Each row is followed by its class.
[ -29   49  297 -354 -414 -645    4 -311  -72  235 -144 -571 -502  399
 -240 -284  199  -23  256  -40  244  -45   83  309  192  210   35  108
 -451 -370   47   37 -223 -260 -185 -180  153]	E
[   1   50  254 -340 -375 -679    0 -238  -48  248  -70 -569 -353  505
 -288 -328  184  -46  158  -42  190    6  165  237  143  226   -2   90
 -393 -386  -92   94 -283 -240 -152 -245    8]	E
[-118   57  400 -219 -413 -698   62 -193 -215  284 -116 -512 -406  310
 -166 -202  124   20  265   99  168   23  -21  241  162  228  114    0
 -384 -257  -20   40 -207 -308 -194 -154  195]	S
[-176   48  206 -157 -393 -763  251  -75 -186  135 -423 -531 -320  219
 -145  -86  322  222  234  -40  335   -3   16  489  223  305  327 -127
 -295 -166 -290  -54 -322  -70 -311 -216  166]	A
[ -16 -285  171 -209  116  155   25   36  -17 -254  397  377 -272 -339
  243  -89  194 -361  -66   57 -409   83  -54  287 -672  184   28  -94
   -9   83 -152  -72   46 -258  255 -163 -151]	K
[ -43 -320  188 -252  144  154   41    3  -54 -246  472  376 -351 -354
  254  -81  211 -372  -21   62 -456  133  -80  353 -711  206  -79 -112
  -34   74 -231  -29   52 -326  254 -216 -177]	N
[  24 -391  192 -221  186  150   39  -22   -6 -274  542  366 -255 -373
  211 -110  222 -357  -74   35 -462   90  -52  247 -756  156  -35 -122
  -10   77 -154   16   70 -302  226 -122 -185]	L
[  57 -361   84 -140  197  119   47   26  -16 -343  332  325 -203 -275
  249  -38  297 -368  -63   28 -384  189   -5  360 -732  262  -12 -123
   10   12 -257   30  -82 -287  195 -191 -245]	E
[  71 -288  -39  222  125 -135   57   33  120    6 -225 -248  535   35
 -293 -229   95  -90 -433   41   41  114 -108 -556 -219  739  428   69
  217  339 -293  135 -110 -147   26  189  268]	W
[ 191   41  197 -432  -87 -596  441  157   18 -269  271 -253  -62  199
  -21 -239  366 -224 -168 -538  169  324  135  687 -191  232 -281   34
  153   38  211   15   31 -421  115 -140 -490]	E
[  -7 -170  -46  165  154  -58  -50  -19   41  -45 -299 -259  487  222
 -242 -362   39 -210 -261  120  -10   34 -198 -408  -64  645  422   97
  124  279 -312  156 -205  -74   45  230  268]	K
[ 135 -319  139  -86   90   94   26   18  165 -164  616  356 -195 -591
   90   14  328 -123 -198   -2 -428  121 -136  103 -625  204   21  -89
  -62 -212 -116   45  324 -375   84 -119 -100]	L
[-179 -396  126   48  118  -50  121   96   54   67   41  -94  448 -168
 -335 -225  -54 -113 -318  -58 -156  135 -253 -526 -207  557  375    1
  288  515 -395  201  101 -214   35  167  405]	C
[ 102 -345 -221 -331  -52  124    1  167  227  155 -300 -230 -294  210
   72  -79  -59  109 -177  -65  186 -132  312 -153  -97 -281   -1  119
  194 -154  -41  189  -68  131  463 -145 -209]	A
[  -7 -303  164 -221  167   58   77   60  -19 -324  422  334 -215 -318
  192  -72  323 -305  -43   54 -395  183  -42  333 -699  366   31 -133
  -33   22 -334    2    9 -259  156 -181 -230]	D
[ 282 -466 -387 -164  -14  290 -211  157  348   23 -363 -240 -325  349
   31 -103  -80  100 -196 -134  120  121  271 -214 -152 -235   22    7
  235 -175 -157  280  -57  125  605 -237 -199]	L
[ 306 -385 -469 -158    9  358 -292  142  374   -9 -443 -217 -258  307
   19  -85   -2  134 -205 -171  144  107  212 -183  -65 -220   83   48
  304 -280 -133  257  -48  173  541 -172 -180]	N
[   3    2  271 -293 -371 -688   69 -247  -48  257  -50 -520 -410  439
 -251 -209  157  -74  213   14  156   56  204  221  139  291   45   89
 -440 -314 -144   62 -255 -251 -110 -243   46]	H
[   0 -327 -223 -233   83  423 -162  151  234   58 -336 -121 -399  182
  178 -152 -180   20  -92  -64  131 -170  244 -187 -195 -302 -105  109
  215 -162 -120  133  -90  240  483 -196 -156]	K
[  41 -229  -78   91  104 -157   40   18   90   39 -184 -193  541  237
 -394 -322  -22  -56 -328   21    8  194  -72 -502  -53  644  362   78
  148  414 -141  213 -137 -121  135  167  213]	D
[ 159 -308 -203 -267  -55  125  -83  115  240  145 -302 -249 -413  204
   60 -148  -12  145 -149 -133  171  -65  215 -158  -46 -259   29   46
  195 -173   85  163   10   80  492 -114 -152]	L
[  87 -197  -17  107  155 -117  -83  -42   68   13 -110 -208  532  203
 -309 -500    1 -238 -399   37    1   23 -159 -589 -112  539  312  112
  201  255  -69  306 -107 -217   85  275  198]	L
[  80 -252  -85  155  134    8  -57  -90  104  -47 -241 -202  468  187
 -241 -366   57 -112 -343   23   36   91 -151 -579 -132  489  351  115
  197  271 -100  237 -113 -176   70  268  269]	K
[ 301 -465 -400 -145   29  296 -279  132  376    4 -401 -231 -303  314
   -2 -136  -49  130 -269 -162  167   92  248 -358 -159 -255   29   60
  302 -191 -122  273  -28  145  565 -167 -151]	C
[ 133  -66  207 -511 -123 -529  376  162   53 -239  400 -242 -201  122
  -31 -192  266 -202 -171 -534  130  214   98  630 -191  179 -382  -91
  129   97  193   18  145 -416  122 -104 -423]	C
[ 171  -50  111 -454 -156 -582  414  174   87 -301  264 -252 -173  159
    4 -189  333 -224 -104 -458  124  306  134  776 -197  236 -288  -20
   88   38  180  -16   38 -455  174 -164 -442]	N
[  48 -366 -270 -203   25  449 -216  165  223  141 -310 -133 -387  237
  133 -111 -161  193 -143 -177  109 -113  202 -358 -185 -377 -140  138
  234  -99  -23  169    6  227  500 -208 -160]	K
[  25  140  244 -248 -424 -586 -113 -212  -62  238 -141 -479 -424  403
 -220 -297  244  -40  191   49  174   -2   64  410  135  166  -12   -4
 -431 -508  -36   63 -218 -272 -186 -241   64]	C
[ -65   96  335 -213 -450 -629  -61 -251 -143  358  -90 -531 -320  335
 -243 -237  164  102  183   48  187  -53  -25  233  202  131   39    7
 -405 -378  190  147 -172 -306 -186 -124  182]	N
[  40   78  274 -287 -416 -686  -22 -265  -72  267 -148 -568 -458  434
 -249 -287  240  -31  218   41  220    5  104  313  145  290   70   56
 -469 -385  -32   12 -232 -278 -134 -196  118]	N
[   5 -327   -9   91   98  -66   99  -20  188   33 -167 -205  535  -36
 -358 -257   49 -122 -355  -50  -97  229 -110 -496 -163  673  534   18
  294  408 -331  148  -25 -120   80  188  357]	H
[ 247  249  149 -405  -79 -482  186  176   -9 -115   80 -265   39  537
   54 -324  378 -430  -96 -287  171  287  321  858 -219  349 -458   -1
    6  -75  155  153 -335 -371  113 -140 -685]	E
[ 196 -205  173 -247   56  -45    3  -91  111 -234  352  196 -246 -254
  104 -201  467 -233 -116   77 -247  154   46  132 -634  362  -40  -98
 -114 -210   43  157  128 -458  199   31 -231]	D
[  37 -345  -11  152  123 -135    1   67   58   53 -185 -192  460  154
 -393 -294  -14   78 -332  -26   -5  300 -217 -555  -56  566  284   61
  146  418  -62  283   27 -187   60  174  285]	W
[ -80   51  428 -253 -410 -673  -13 -237 -187  328  -99 -543 -343  285
 -210 -262  149   84  216   64  177  -30  -29  168  158  134  158  -28
 -391 -289  112   76  -81 -210 -218  -86  225]	A
[  18 -362  193 -220  177  149   68  -10  -25 -224  499  379 -301 -376
  199  -84  172 -369  -82   45 -459   68  -66  187 -691  176    4  -74
  -15   51 -210   -9  134 -283  232 -174 -175]	H
[  29 -330  124 -160   99  106   66   56    9 -303  356  392 -256 -379
  220    0  312 -350  -50   95 -440  105   -6  312 -763  259   92  -87
  -59   64 -347  -41   15 -291  270 -183 -189]	K
[  24 -368   25   91  196  -84  -89  -18   41    6 -201 -186  539  211
 -378 -416  -60 -158 -332   44  -50  170 -200 -518 -122  519  264  107
  205  400  -29  426 -137 -256  143  299  263]	W
[ 160 -355   81  -52   40   83   94   54  156 -218  592  378 -183 -622
   82   69  471  -42 -195  -88 -434  248  -59   76 -719  274  106 -154
  -12 -211 -261   20  306 -353  116 -190 -151]	L
[ 244  141  117 -413  -93 -543  206  280   11 -168   30 -250   32  458
   47 -248  364 -396  -95 -209  171  282  331  825 -210  278 -405   38
   16   21  200  139 -189 -342  146  -77 -672]	W
[  49 -367  140 -228  172  105    3    0   25 -300  391  338 -229 -288
  205  -91  283 -356 -120  105 -396  145   10  290 -740  164  -65  -94
   -4  -26 -171   50    5 -322  234 -141 -218]	C
[ -49 -137  301 -220   83  132  160  -12   26 -176  370  247 -280 -271
  187 -120  347 -265   42   74 -378  166  -86  425 -579  423    1  -93
 -121  -48 -340  -34  -13 -391  201 -158 -158]	K
[  11 -312  277 -172   92   45  171   -5   46 -234  451  255 -204 -395
  126 -108  371 -200  -78  -41 -344  175 -104  306 -609  307   56  -86
   11  -93 -163   29   98 -459  131 -119 -124]	W
[  91 -203  -59  198  129 -116  -29  -27   95  -34 -296 -222  493   90
 -274 -256   41 -102 -379   53   36  104 -191 -461 -127  662  399   69
  177  288 -185  158 -203  -76   17  207  292]	H
[-290   24  342 -162 -418 -718  265  -85 -173  248 -247 -567 -429  193
 -183  -70  205  189  324  -33  299   37   54  332  203  351  196 -145
 -337  -46 -340  -60 -181 -123 -293 -239  247]	C
[  78 -430  239 -183   41   82   79    4  144 -147  673  361 -257 -526
   95  -13  266 -240 -108   41 -497  138  -27   52 -727  138  -42  -43
 -110 -121 -152  132  298 -449  174 -134 -115]	H
[ 259 -482 -344 -192   24  225 -203  130  335   23 -353 -293 -246  319
  -26  -67  -61  165 -242 -150  159  114  230 -224 -169 -160  -26    4
  250 -162 -129  324  -81  112  529 -173 -173]	N
[  83 -239  -69  198  166  -42 -124  -78   69   18 -226 -145  544  192
 -364 -430   17 -197 -351  -48  -60  187 -202 -538  -98  528  304  112
  210  348  -84  404 -135 -268  182  300  274]	K
[ -76 -248  342 -268   67  155  198  -65   42 -174  461  267 -338 -383
  191  -82  301 -238   52    3 -428  252  -90  336 -613  390   23  -96
  -28  -34 -291  -68   90 -465  216 -169  -76]	S
[ 223  224  110 -389  -98 -534  199  162   34 -143   66 -294   50  549
   42 -358  351 -421  -90 -253  189  233  338  899 -198  231 -470   61
  -42  -25  230  154 -332 -344  119 -100 -665]	K
[ -17  150  285 -141 -418 -761  -16 -256 -143  263 -170 -556 -220  394
 -228 -293  257   85  139   77  230  -39   65  201  155  152  130  -22
 -364 -361  155  119 -249 -252 -218  -90   97]	D
[ 104 -363 -154 -338  -44  109    1  115  203  141 -174 -260 -403  216
  -14 -107  -32  120 -177 -151  197  -82  295 -221 -160 -133  -45   63
  171 -121 -135  150  -22   98  448 -204 -190]	C
[  40 -352  125 -174  148  176   34  -38   39 -349  307  279 -289 -263
  242  -36  247 -349   63   81 -427  181  -30  475 -629  237   78 -182
  -38   27 -270  -48  -57 -252  263 -132 -159]	S
[ 195 -308  175   -4   34   13   25   37  198 -208  604  367 -174 -533
   83  -71  386 -247 -196  -27 -416   75  -99  148 -671  172   72  -43
 -106 -291 -106   62  308 -518  129 -115 -108]	K
[ -30 -381   56   98  184 -111   13   -8   -6   25 -198 -171  507  123
 -318 -345  -56 -171 -307   20  -70  192 -203 -592 -150  583  354   82
  232  502  -92  402  -56 -243  157  289  300]	H
[-187   18  181  -63 -371 -669  193 -102 -163  145 -441 -530 -431  239
 -116   22  293  287  367  -16  296   40   46  509  224  309  280 -215
 -379  -81 -232 -123 -325   13 -262 -204  211]	D
[  70  -77  122   93 -252 -581  -15  -91  -71  130 -228 -395 -315   74
 -220   -6  146  292   46 -121  254   92 -147  153  144  210  271 -105
 -263 -267   11 -132  -98  -26 -287 -191  322]	K
[ -46 -360   44   90   87 -239  157  221  128  115  -12  -95  537 -124
 -380 -156   80   -3 -405  -80 -102  202 -118 -630 -193  668  416  -39
  278  465 -432  260   91 -248   29  198  272]	D
[ 315  237  108 -442 -104 -552  176  158   59 -112   45 -310    9  493
   35 -301  357 -471 -124 -247  191  256  360  812 -208  324 -464    6
    7    0  194  160 -253 -344  107  -40 -673]	H
[  66  -36  169   20 -272 -592 -115  -86 -134  109 -202 -417 -306  212
 -249 -146  136  259  102  -65  252   65 -212  180  161  135  182 -124
 -265 -263   16    5 -143  -93 -341 -154  255]	C
[ 244 -460 -332 -107   18  320 -277  128  321   45 -332 -210 -374  332
   35 -144  -63  178 -168 -179  125  127  155 -211 -120 -288    4   36
  225 -145  -66  272  -30  113  511 -226 -133]	C
[ 133 -387  203 -172   87   87   64   38  171 -229  689  390 -227 -603
   58   10  308 -167 -166  -48 -451  193 -137   68 -690  256    6  -91
  -41 -176 -182   81  340 -472   90 -138 -103]	E
[  37 -317  -43  197   92 -137   62   34  105   39 -287 -256  484  244
 -340 -283  -36   51 -231   49    5  345 -106 -564  -26  591  451   44
   95  503 -239  209  -33  -71  167  143  310]	A
[  -1  130  254 -196 -385 -644  -80 -234 -138  261 -108 -471 -319  339
 -217 -288  181  114  160   46  178   53  -40  264  216  128   75   -7
 -363 -385  225   97 -209 -225 -206 -147  115]	L
[  -5 -268  -49  161  210  -62  -77  -34   22   43 -288 -205  592  241
 -358 -366   21 -132 -275   29   -3  190 -151 -410  -52  611  332   92
  181  414  -53  356 -197 -133   98  285  258]	C
[ 304   70    0 -230 -143 -638  332  253  173 -128  123 -343  153  373
  -43 -171  499 -170 -178 -388  171  445  366  704 -179  300 -166   39
   70   23   66   43  -71 -290   94 -184 -585]	N
[ 235  -61   28 -278 -134 -650  387  260  134 -162  138 -326  140  335
  -50 -164  492 -114 -160 -445  106  443  289  747 -177  234 -108   67
   56   54   39   56  -68 -261   93 -205 -534]	A
[ 292  -11  -30 -236 -179 -657  296  225  192 -159   79 -396  103  492
  -70 -273  549 -223 -106 -338  139  402  427  731 -197  219 -136  127
   -9  -47   46   92 -149 -289  157 -211 -608]	C
[  50 -192  -23   74   60 -183   43  106   86  109 -200 -139  485  185
 -367 -344   28  -30 -357   31   24  167  -91 -599  -21  623  403   57
  155  381 -115  216   28 -195  130  194  226]	D
[  41 -291  -27  123  115 -145    9   97  109   58  -59 -107  506  -52
 -369 -312   26  -91 -419  -55 -132  126 -231 -615 -138  532  455   95
  266  348 -298  196   61 -135   13  171  280]	H
[ 296  -39   74 -300 -158 -678  313  306  136 -176  168 -310  153  321
  -87 -232  504 -203 -212 -395  146  341  337  617 -226  181 -143  113
   93  -28  159   95   38 -327   76 -128 -585]	W
[-190   39  207 -195 -403 -602  177  -45 -103  204 -348 -535 -337  375
 -180 -112  240  199  316  -11  242  -33   78  450  289  199  262  -92
 -354 -233 -287  -22 -240  -68 -208 -232  111]	K
[ 179 -279 -289 -208  -83   71  -59  169  292   86 -402 -280 -330  276
   16  -86   28  108 -149 -138  236  -48  339  -75  -91 -133  -33   78
  189 -239  -43  140 -173   71  501 -169 -215]	C
[  63 -335 -162  163  133 -198  109  136  144  -52 -359 -225  584  127
 -328 -147   41   59 -340   84   68  337  -49 -456  -86  684  482  -26
  206  541 -263  227  -98  -23   84  180  223]	L
[ -23 -269  -81  196   98 -129   45  -21   -4   34 -249 -236  469  231
 -332 -334    7  -48 -240   34  -12  279 -122 -501  -96  604  349   60
  146  480 -157  182 -118 -127  116  131  276]	C
[  93 -353 -159 -338   -9  132    4   80  211  131 -229 -272 -350  283
    2 -188  -77   99 -169 -135  244  -94  312 -263 -115 -165  -75  132
  157 -185  -26  191 -128  108  406 -187 -172]	E
